Here is a tiny trained network, its code and every weight. The questions are about switching its units off for an input and a class, where a switched-off unit gives its printed mean instead of its output.

import numpy as np


def w(rows, s, z=0):
    codes = np.array(rows[::2]) - 128.0
    scale = np.full(codes.shape[1], s)
    scale[-1] = z or s
    return codes * scale


def norm(h):
    return h / np.sqrt((h * h).mean(-1, keepdims=True) + 1e-5)


def f(y):
    return np.maximum(y, 0)


def log_softmax(a):
    a = a - a.max(-1, keepdims=True)
    return a - np.log(np.exp(a).sum(-1, keepdims=True))


def net(x, mask):
    res = np.array(x, float).reshape(1, 3) / 4 @ E
    u = 0
    for l in range(4):
        y = f(norm(res) @ A[l][:, :-1].T + A[l][:, -1])
        res = res + np.where(mask[u : u + 6], y, B[l][:, -1]) @ B[l][:, :-1]
        u += 6
    return log_softmax(norm(res)[-1] @ U[:, :-1].T + U[:, -1])


A, B = {}, {}
E = w([
[86,193,122,81,255,216,200,164,161],'x0',
[79,94,4,84,79,155,117,233,143],'x1',
[148,60,45,158,111,200,238,42,126],'x2',
],0.0077)
A[0] = w([
[132,208,162,80,151,115,32,183,66,70],'0.n1',
[218,92,147,143,179,101,47,48,103,179],'0.n2',
[154,145,101,139,49,137,130,128,114,61],'0.n3',
[143,61,149,93,63,64,65,94,138,2],'0.n4',
[125,99,155,102,136,32,108,179,162,52],'0.n5',
[104,140,16,171,53,97,139,254,135,38],'0.n6',
],0.0063,0.006)
B[0] = w([
[174,69,127,110,154,129,175,124,166,224],'0.n1',
[135,135,65,176,101,150,191,189,130,254],'0.n2',
[183,124,131,178,131,146,194,158,127,148],'0.n3',
[74,58,58,117,255,79,124,82,85,172],'0.n4',
[226,169,101,73,143,133,146,152,128,165],'0.n5',
[150,153,71,183,146,144,164,137,115,206],'0.n6',
],0.0088,0.0055)
A[1] = w([
[68,146,96,141,42,77,77,21,66,39],'1.n1',
[119,136,139,97,134,48,30,140,2,35],'1.n2',
[143,199,254,216,121,111,114,34,71,4],'1.n3',
[80,69,84,67,56,157,47,227,87,30],'1.n4',
[172,208,163,67,121,40,11,188,139,15],'1.n5',
[145,186,168,135,146,57,71,231,101,233],'1.n6',
],0.0082,0.0023)
B[1] = w([
[120,94,130,163,241,166,126,108,167,166],'1.n1',
[100,36,106,119,114,126,111,154,118,165],'1.n2',
[99,208,10,137,88,151,129,192,114,196],'1.n3',
[126,202,131,201,121,124,166,114,91,190],'1.n4',
[211,96,198,139,168,183,169,107,196,205],'1.n5',
[152,144,67,180,149,193,173,43,110,253],'1.n6',
],0.013,0.0059)
A[2] = w([
[158,215,190,160,128,40,177,116,81,110],'2.n1',
[150,86,153,200,104,77,43,92,42,18],'2.n2',
[80,249,195,2,77,147,89,144,179,4],'2.n3',
[194,146,109,117,152,176,158,151,133,147],'2.n4',
[172,64,117,124,194,67,244,193,88,200],'2.n5',
[54,232,183,19,239,155,122,117,112,204],'2.n6',
],0.0081,0.0014)
B[2] = w([
[58,182,69,140,80,176,147,190,56,144],'2.n1',
[134,73,20,60,147,170,2,139,151,148],'2.n2',
[47,102,196,16,138,111,155,134,119,132],'2.n3',
[115,116,204,76,65,67,91,90,112,249],'2.n4',
[89,172,252,113,151,118,67,160,97,254],'2.n5',
[133,27,35,177,123,120,23,163,166,188],'2.n6',
],0.0092,0.0091)
A[3] = w([
[159,76,85,151,138,146,114,78,99,138],'3.n1',
[93,109,93,69,144,158,111,104,173,58],'3.n2',
[200,144,90,155,123,113,149,175,178,35],'3.n3',
[120,86,97,147,177,146,80,127,180,76],'3.n4',
[80,51,152,96,35,136,193,26,131,3],'3.n5',
[122,156,145,81,9,10,59,82,173,114],'3.n6',
],0.012,0.0046)
B[3] = w([
[60,128,111,86,154,119,90,136,175,254],'3.n1',
[167,106,113,209,161,102,76,91,130,172],'3.n2',
[136,125,178,90,69,140,166,164,106,164],'3.n3',
[80,62,101,96,132,38,136,92,100,243],'3.n4',
[243,145,196,76,216,173,216,89,205,203],'3.n5',
[142,143,251,57,29,129,85,184,59,146],'3.n6',
],0.013,0.0067)
U = w([
[33,6,33,156,207,67,69,86,162,148],'0',
[237,98,191,125,214,213,245,58,228,164],'1',
[54,234,20,247,16,203,203,222,36,141],'2',
[83,117,218,79,45,74,67,207,87,187],'3',
[184,194,61,45,43,38,113,78,187,2],'4',
[169,196,79,73,38,21,120,89,213,2],'5',
[156,199,79,65,27,23,124,70,209,2],'6',
],0.017,0.014)

Each question gives the input, the list of numbers given to net, and the class t.
The units are the neurons (one row each of A and B). Each row of codes is followed by its name. A weight is (code - 128) times the scale printed after its matrix; where a second scale follows, it is the last column's (A, B and U).
mask holds one flag per neuron, layer by layer. A switched-off neuron (its flag False) gives its mean, the last column of its row in B, instead of its output. The means were averaged over made-up inputs and are rounded, as every weight is.
A unit's drop is (log p(t) with every unit on - log p(t) with that unit switched off) / (log p(t) with every unit on - log p(t) with every unit switched off).
The circuit of an input: a set's keep is (log p(t) with only the set's units on - log p(t) with every unit switched off) / (log p(t) with every unit on - log p(t) with every unit switched off). Starting from the 12 units with the biggest drops (on a tie, the unit counted first), units are removed one at a time, each time the one whose removal leaves the highest keep (on an exact tie, the one counted first), for as long as the keep stays at least 0.8.
units of the circuit, in order: the units of the circuit, biggest drop first
top k neurons: the k neurons with the biggest drops, biggest first
top k neurons in layer l: the k neurons of layer l with the biggest drops, biggest first
drop of u: that unit's drop, to one decimal
input [-2,2,0], class 3: top 2 neurons -> (1.n6, 2.n5)
input [-1,-2,0], class 3: units of the circuit, in order -> (1.n6)
input [4,1,-5], class 1: top 2 neurons -> (1.n5, 0.n4)
input [-6,1,8], class 1: top 2 neurons -> (3.n5, 2.n6)
input [7,1,7], class 0: top 3 neurons -> (2.n6, 0.n2, 1.n6)
input [2,7,8], class 1: units of the circuit, in order -> (1.n3, 3.n5)
input [-3,0,2], class 3: top 3 neurons -> (1.n6, 2.n5, 0.n3)
input [2,8,7], class 2: top 2 neurons -> (1.n5, 0.n1)
input [6,7,-5], class 2: top 3 neurons in layer 1 -> (1.n4, 1.n6, 1.n1)
input [-7,-8,-5], class 2: top 4 neurons -> (1.n3, 0.n2, 2.n6, 3.n3)
input [-4,-7,-8], class 1: top 2 neurons -> (1.n5, 1.n6)
input [4,-3,-4], class 0: top 4 neurons -> (2.n6, 0.n1, 3.n5, 0.n5)
input [6,3,6], class 0: units of the circuit, in order -> (1.n6, 1.n5)
input [1,2,-3], class 3: top 2 neurons -> (0.n1, 2.n4)
input [5,6,-5], class 2: units of the circuit, in order -> (1.n4)
input [1,1,-3], class 3: top 2 neurons -> (0.n1, 2.n4)
input [-1,-3,0], class 3: top 2 neurons -> (0.n2, 1.n6)
input [-1,6,-5], class 2: top 3 neurons -> (1.n4, 0.n6, 3.n5)
input [-3,-1,1], class 3: top 3 neurons -> (2.n5, 0.n2, 1.n6)
input [-2,-7,-8], class 1: units of the circuit, in order -> (1.n5)
input [5,7,6], class 2: top 2 neurons in layer 1 -> (1.n5, 1.n6)
input [0,3,3], class 3: top 3 neurons in layer 1 -> (1.n6, 1.n3, 1.n4)
input [6,-5,6], class 0: top 3 neurons -> (2.n6, 0.n2, 1.n6)
input [6,-7,1], class 2: top 2 neurons in layer 0 -> (0.n4, 0.n1)
input [-6,-5,-4], class 0: drop of 0.n4 -> 6.1
input [-8,-8,-6], class 0: drop of 0.n4 -> 3.6
input [1,1,1], class 3: drop of 1.n6 -> 1.2
input [3,-8,-6], class 2: units of the circuit, in order -> (1.n3)
input [-2,-5,-8], class 1: drop of 1.n2 -> 0.0
